Here is a tiny trained network, its code and every weight. The questions are about switching its units off for an input and a class, where a switched-off unit gives its printed mean instead of its output.

import numpy as np


def w(rows, s, z=0):
    codes = np.array(rows[::2]) - 128.0
    scale = np.full(codes.shape[1], s)
    scale[-1] = z or s
    return codes * scale


def norm(h):
    return h / np.sqrt((h * h).mean(-1, keepdims=True) + 1e-5)


def f(y):
    return np.maximum(y, 0)


def log_softmax(a):
    a = a - a.max(-1, keepdims=True)
    return a - np.log(np.exp(a).sum(-1, keepdims=True))


def net(x, mask):
    res = np.array(x, float).reshape(1, 8) / 4 @ E
    u = 0
    for l in range(4):
        y = f(norm(res) @ A[l][:, :-1].T + A[l][:, -1])
        res = res + np.where(mask[u : u + 3], y, B[l][:, -1]) @ B[l][:, :-1]
        u += 3
    return log_softmax(norm(res)[-1] @ U[:, :-1].T + U[:, -1])


A, B = {}, {}
E = w([
[70,175,89,91,170,203,171,113,112],'x0',
[128,138,32,88,33,116,225,181,87],'x1',
[155,131,187,141,57,138,65,6,149],'x2',
[60,239,159,157,60,117,116,155,111],'x3',
[198,18,183,123,79,139,184,163,10],'x4',
[177,146,96,60,188,66,38,166,108],'x5',
[167,114,73,254,83,28,122,213,160],'x6',
[164,111,121,151,35,244,157,188,232],'x7',
],0.0069)
A[0] = w([
[103,150,111,38,219,193,97,169,24,1],'0.n1',
[98,212,88,85,109,23,11,165,151,82],'0.n2',
[80,130,61,75,113,203,253,201,75,94],'0.n3',
],0.0056,0.0041)
B[0] = w([
[104,153,167,129,166,181,168,231,2,187],'0.n1',
[93,110,203,154,156,102,43,115,138,226],'0.n2',
[104,118,89,79,47,100,136,119,112,252],'0.n3',
],0.015,0.0039)
A[1] = w([
[181,52,110,123,159,50,147,129,100,2],'1.n1',
[206,97,98,197,174,2,61,249,93,190],'1.n2',
[195,100,226,215,83,137,123,111,165,51],'1.n3',
],0.0074,0.0048)
B[1] = w([
[132,219,163,61,176,40,56,89,179,152],'1.n1',
[69,123,160,105,174,34,86,144,169,254],'1.n2',
[146,118,103,75,6,162,106,145,86,189],'1.n3',
],0.014,0.0078)
A[2] = w([
[197,83,161,73,126,99,141,120,153,5],'2.n1',
[127,96,42,93,88,136,156,213,93,43],'2.n2',
[2,175,89,192,63,148,146,109,156,119],'2.n3',
],0.0099,0.0027)
B[2] = w([
[18,125,104,129,135,148,103,151,122,169],'2.n1',
[111,99,246,226,86,166,223,179,127,230],'2.n2',
[146,145,173,43,146,75,13,146,152,254],'2.n3',
],0.013,0.0062)
A[3] = w([
[203,72,157,137,101,159,115,145,128,165],'3.n1',
[97,57,146,106,132,169,163,94,126,253],'3.n2',
[111,157,51,106,125,90,245,192,110,107],'3.n3',
],0.011,0.0039)
B[3] = w([
[58,5,221,160,133,95,241,168,83,227],'3.n1',
[116,21,47,173,149,99,59,90,97,253],'3.n2',
[144,96,125,163,47,81,145,183,13,200],'3.n3',
],0.011,0.0049)
U = w([
[84,186,134,60,161,48,47,132,154,203],'0',
[193,175,149,155,116,191,155,150,167,2],'1',
[134,92,6,159,194,162,144,85,170,70],'2',
[113,96,154,150,75,164,168,190,64,182],'3',
],0.015,0.0084)

Each question gives the input, the list of numbers given to net, and the class t.
The units are the neurons (one row each of A and B). Each row of codes is followed by its name. A weight is (code - 128) times the scale printed after its matrix; where a second scale follows, it is the last column's (A, B and U).
mask holds one flag per neuron, layer by layer. A switched-off neuron (its flag False) gives its mean, the last column of its row in B, instead of its output. The means were averaged over made-up inputs and are rounded, as every weight is.
A unit's drop is (log p(t) with every unit on - log p(t) with that unit switched off) / (log p(t) with every unit on - log p(t) with every unit switched off).
The circuit of an input: a set's keep is (log p(t) with only the set's units on - log p(t) with every unit switched off) / (log p(t) with every unit on - log p(t) with every unit switched off). Starting from all 12 units, units are removed one at a time, each time the one whose removal leaves the highest keep (on an exact tie, the one counted first), for as long as the keep stays at least 0.8.
units of the circuit, in order: the units of the circuit, biggest drop first
most important unit: the unit with the biggest drop
top k neurons: the k neurons with the biggest drops, biggest first
k most important neurons of layer l: the k neurons of layer l with the biggest drops, biggest first
drop when u is switched off: that unit's drop, to one decimal
input [-7,-5,4,-7,-1,-8,-8,-5], class 2: most important unit -> 3.n2
input [-2,2,-3,-6,-1,-6,8,1], class 0: 2 most important neurons of layer 1 -> (1.n2, 1.n1)
input [6,-7,-3,-7,-3,-5,5,4], class 2: top 2 neurons -> (2.n2, 1.n2)
input [-4,-7,7,3,-1,-4,-3,8], class 3: top 2 neurons -> (1.n2, 3.n1)
input [7,-7,-7,-5,0,3,-5,-8], class 3: top 3 neurons -> (0.n1, 2.n3, 0.n2)
input [-2,-4,4,-1,0,-1,-5,4], class 3: top 3 neurons -> (1.n2, 1.n3, 3.n1)
input [3,-3,3,-1,4,-8,-7,-1], class 2: 2 most important neurons of layer 3 -> (3.n2, 3.n3)
input [-6,2,-5,5,1,0,-5,-4], class 3: top 2 neurons -> (0.n1, 2.n3)
input [1,-6,-4,-7,-7,-6,-3,6], class 2: top 2 neurons -> (1.n2, 0.n3)
input [3,-8,-8,-7,-2,-3,2,1], class 2: top 3 neurons -> (2.n3, 0.n2, 1.n1)
input [7,-6,7,-8,7,-5,-4,-7], class 2: top 2 neurons -> (3.n2, 2.n2)
input [3,-1,1,-4,-2,-7,0,2], class 0: top 2 neurons -> (2.n3, 1.n3)
input [-4,-2,-3,-4,6,3,0,6], class 0: top 2 neurons -> (1.n2, 1.n1)
input [7,-5,-5,2,1,-3,-7,-4], class 3: units of the circuit, in order -> (0.n1)
input [4,-4,-5,-5,-6,1,-3,3], class 2: 2 most important neurons of layer 1 -> (1.n3, 1.n2)
input [7,-6,7,-4,-1,-7,-4,-5], class 2: drop when 1.n2 is switched off -> 0.2
input [8,-8,-8,7,6,1,2,-3], class 3: drop when 2.n3 is switched off -> 0.1
input [-7,-3,-8,-8,-1,-7,6,2], class 0: drop when 1.n2 is switched off -> 0.4
